data =
112,120,138,143,118
117,123,138,139,125
115,104,140,145,108
150,156,108,102,153
150,158,108,100,157
127,130,125,126,126
data[0, 0] -> 112
data[3, 0] -> 150
data[0, 3] -> 143
data[0, 1] -> 120
data[1, 0] -> 117
data[4] -> [150, 158, 108, 100, 157]
data[5, 1] -> 130
data[2, 1] -> 104
data[1, 4] -> 125

grid = 133,145,147,106,122,138,111,114,119,125,137,138,117
grid[0] = 133
grid[11] = 138
grid[5] = 138

B = [126 136 127 132 125 122 148 104 125 110 106]
B[-11] -> 126
B[-1] -> 106
B[-10] -> 136
B[-7] -> 125

W =
[[142 122 123 133 149 121 126 118 119 136 139 120 126]
 [106 148 153 121 127 129 110 121 104 100 128 155 145]]
W[0][0] => 142
W[-2] => [142, 122, 123, 133, 149, 121, 126, 118, 119, 136, 139, 120, 126]
W[1][-8] => 129
W[1][-6] => 121
W[:, -1] => [126, 145]
W[-1][6] => 110
W[0][-12] => 122
W[-2][2] => 123

A =
[[138 130 133 139 130 143 131 134 130 124 147 139 112 133]
 [131 124 130 126 120 118 123 124 125 128 127 123 129 114]
 [114 127 120 119 121 127 107 130 123 124 122 128 124 150]
 [124 116 122 121 116 124 114 119 123 129 120 133 135 131]
 [128 123 125 125 119 131 110 131 126 121 132 131 118 140]
 [134 126 130 125 123 124 123 130 133 129 128 118 126 114]
 [135 135 133 138 136 140 136 135 135 137 142 137 111 123]
 [115 115 120 115 110 115 106 118 117 122 114 120 132 137]
 [121 126 124 120 127 124 127 125 130 127 121 121 134 120]
 [128 129 125 125 130 129 125 128 132 133 120 123 138 136]
 [140 129 134 136 135 135 142 130 135 126 143 134 121 108]
 [127 136 131 133 132 129 128 134 125 121 135 123 114 138]
 [120 124 123 118 125 120 124 124 128 125 118 122 138 122]
 [135 134 132 138 138 138 139 133 133 133 141 139 112 124]
 [131 133 129 132 129 138 123 137 133 130 137 131 116 135]]
Indices start at 0.
(0, 0) -> 138
(1, 0) -> 131
(6, 13) -> 123
(12, 10) -> 118
(5, 7) -> 130
(9, 9) -> 133
(8, 11) -> 121
(1, 11) -> 123
(8, 1) -> 126
(10, 7) -> 130
(5, 4) -> 123
(7, 0) -> 115
(8, 6) -> 127
(10, 4) -> 135
(9, 1) -> 129
(3, 9) -> 129
(7, 11) -> 120
(7, 13) -> 137
(0, 4) -> 130
(9, 10) -> 120
(8, 13) -> 120
(12, 4) -> 125
(12, 6) -> 124
(12, 1) -> 124
(12, 2) -> 123
(0, 12) -> 112
(14, 2) -> 129
(9, 6) -> 125
(3, 5) -> 124
(14, 11) -> 131
(0, 11) -> 139
(3, 8) -> 123
(3, 12) -> 135
(0, 1) -> 130
(14, 4) -> 129

a = [104 148 112 122 103 143 130 128 114 128 131 126 113 112 117 113]
a[0]	104
a[12]	113
a[6]	130
a[5]	143
a[13]	112

X =
[[136 111 129 112]
 [145 131 110 138]
 [136 140 115 142]
 [129 136 123 136]
 [138 119 122 123]
 [123 143 126 136]
 [136 150 110 151]]
X[-7, 0] => 136
X[-3, -2] => 122
X[2, 2] => 115
X[:, 0] => [136, 145, 136, 129, 138, 123, 136]
X[2] => [136, 140, 115, 142]
X[-1, 1] => 150
X[-7, 3] => 112
X[3, 3] => 136
X[-1, -1] => 151
X[1] => [145, 131, 110, 138]

arr =
[[129 127 123 123 125 151 130 128 128 127 130 125 126]
 [125 129 125 131 127 129 139 127 126 131 127 128 126]
 [127 126 126 131 127 136 120 126 127 123 128 126 126]
 [126 126 128 129 137 138 127 124 123 134 127 123 121]
 [127 127 133 127 126 115 134 130 135 127 126 132 132]
 [129 128 128 126 123 131 131 127 128 126 127 127 127]
 [124 123 133 121 130 128 129 124 125 132 124 125 124]
 [126 124 124 124 124 149 133 127 128 126 128 125 125]
 [131 134 130 124 127 131 129 124 129 132 128 126 126]
 [128 129 124 129 123 133 132 129 126 126 129 128 127]
 [126 128 125 129 122 119 137 127 128 124 127 128 128]
 [131 126 126 126 129 132 132 131 130 128 130 126 129]
 [127 127 124 130 125 122 130 127 128 123 128 127 128]
 [129 126 131 119 126 132 133 126 128 131 127 125 126]
 [127 125 134 125 133 141 131 127 128 136 126 126 125]]
Rows and columns are counted from 0.
row 0 col 0: 129
row 5 col 7: 127
row 10 col 10: 127
row 11 col 11: 126
row 1 col 10: 127
row 13 col 8: 128
row 9 col 12: 127
row 1 col 8: 126
row 5 col 11: 127
row 5 col 10: 127
row 3 col 12: 121
row 8 col 11: 126
row 6 col 6: 129
row 9 col 3: 129
row 10 col 0: 126
row 8 col 3: 124
row 0 col 10: 130
row 13 col 6: 133
row 3 col 2: 128
row 13 col 10: 127
row 11 col 5: 132
row 12 col 6: 130
row 13 col 9: 131
row 12 col 1: 127
row 4 col 1: 127
row 3 col 3: 129
row 12 col 5: 122
row 14 col 2: 134
row 6 col 9: 132
row 6 col 5: 128
row 8 col 2: 130
row 12 col 11: 127
row 5 col 3: 126
row 5 col 12: 127
row 6 col 1: 123
row 3 col 0: 126
row 8 col 6: 129

x = [122, 112, 120, 123, 149, 129, 103, 129]
x[0]	122
x[7]	129
x[3]	123

m =
[[124 115 131 103 120 127 132 140 122]
 [123 123 135 118 126 129 129 128 135]
 [123 119 133 111 123 128 130 134 128]
 [123 116 132 106 121 128 131 138 125]
 [123 115 132 104 120 128 131 139 123]
 [124 116 132 105 121 128 131 138 124]
 [121 125 137 121 128 130 129 125 139]
 [123 120 133 113 124 128 130 133 129]
 [124 114 131 102 119 127 132 141 120]
 [123 121 134 114 125 128 130 132 131]
 [123 119 133 112 123 128 130 133 129]
 [123 116 132 107 121 128 131 137 125]
 [124 114 130 102 119 127 132 141 120]
 [123 120 133 112 124 128 130 133 129]
 [123 120 133 112 124 128 130 133 129]]
m[-15,0] -> 124
m[:, -5] -> [120, 126, 123, 121, 120, 121, 128, 124, 119, 125, 123, 121, 119, 124, 124]
m[-15,6] -> 132
m[-8,-8] -> 120
m[-12,7] -> 138
m[:, 0] -> [124, 123, 123, 123, 123, 124, 121, 123, 124, 123, 123, 123, 124, 123, 123]
m[8,-8] -> 114
m[:, -2] -> [140, 128, 134, 138, 139, 138, 125, 133, 141, 132, 133, 137, 141, 133, 133]
m[:, 1] -> [115, 123, 119, 116, 115, 116, 125, 120, 114, 121, 119, 116, 114, 120, 120]
m[4,8] -> 123
m[5,5] -> 128
m[4,1] -> 115
m[14,7] -> 133
m[-8,4] -> 124
m[-6,2] -> 134
m[1,-9] -> 123
m[-6,1] -> 121
m[:, 3] -> [103, 118, 111, 106, 104, 105, 121, 113, 102, 114, 112, 107, 102, 112, 112]
m[13,2] -> 133
m[14,8] -> 129
m[3,-1] -> 125
m[12,2] -> 130
m[14] -> [123, 120, 133, 112, 124, 128, 130, 133, 129]
m[7,-3] -> 130
m[4,-4] -> 128
m[:, -3] -> [132, 129, 130, 131, 131, 131, 129, 130, 132, 130, 130, 131, 132, 130, 130]
m[6,6] -> 129
m[-9,5] -> 130
m[5,8] -> 124
m[-6,-2] -> 132
m[12,-1] -> 120
m[-6] -> [123, 121, 134, 114, 125, 128, 130, 132, 131]
m[13,0] -> 123
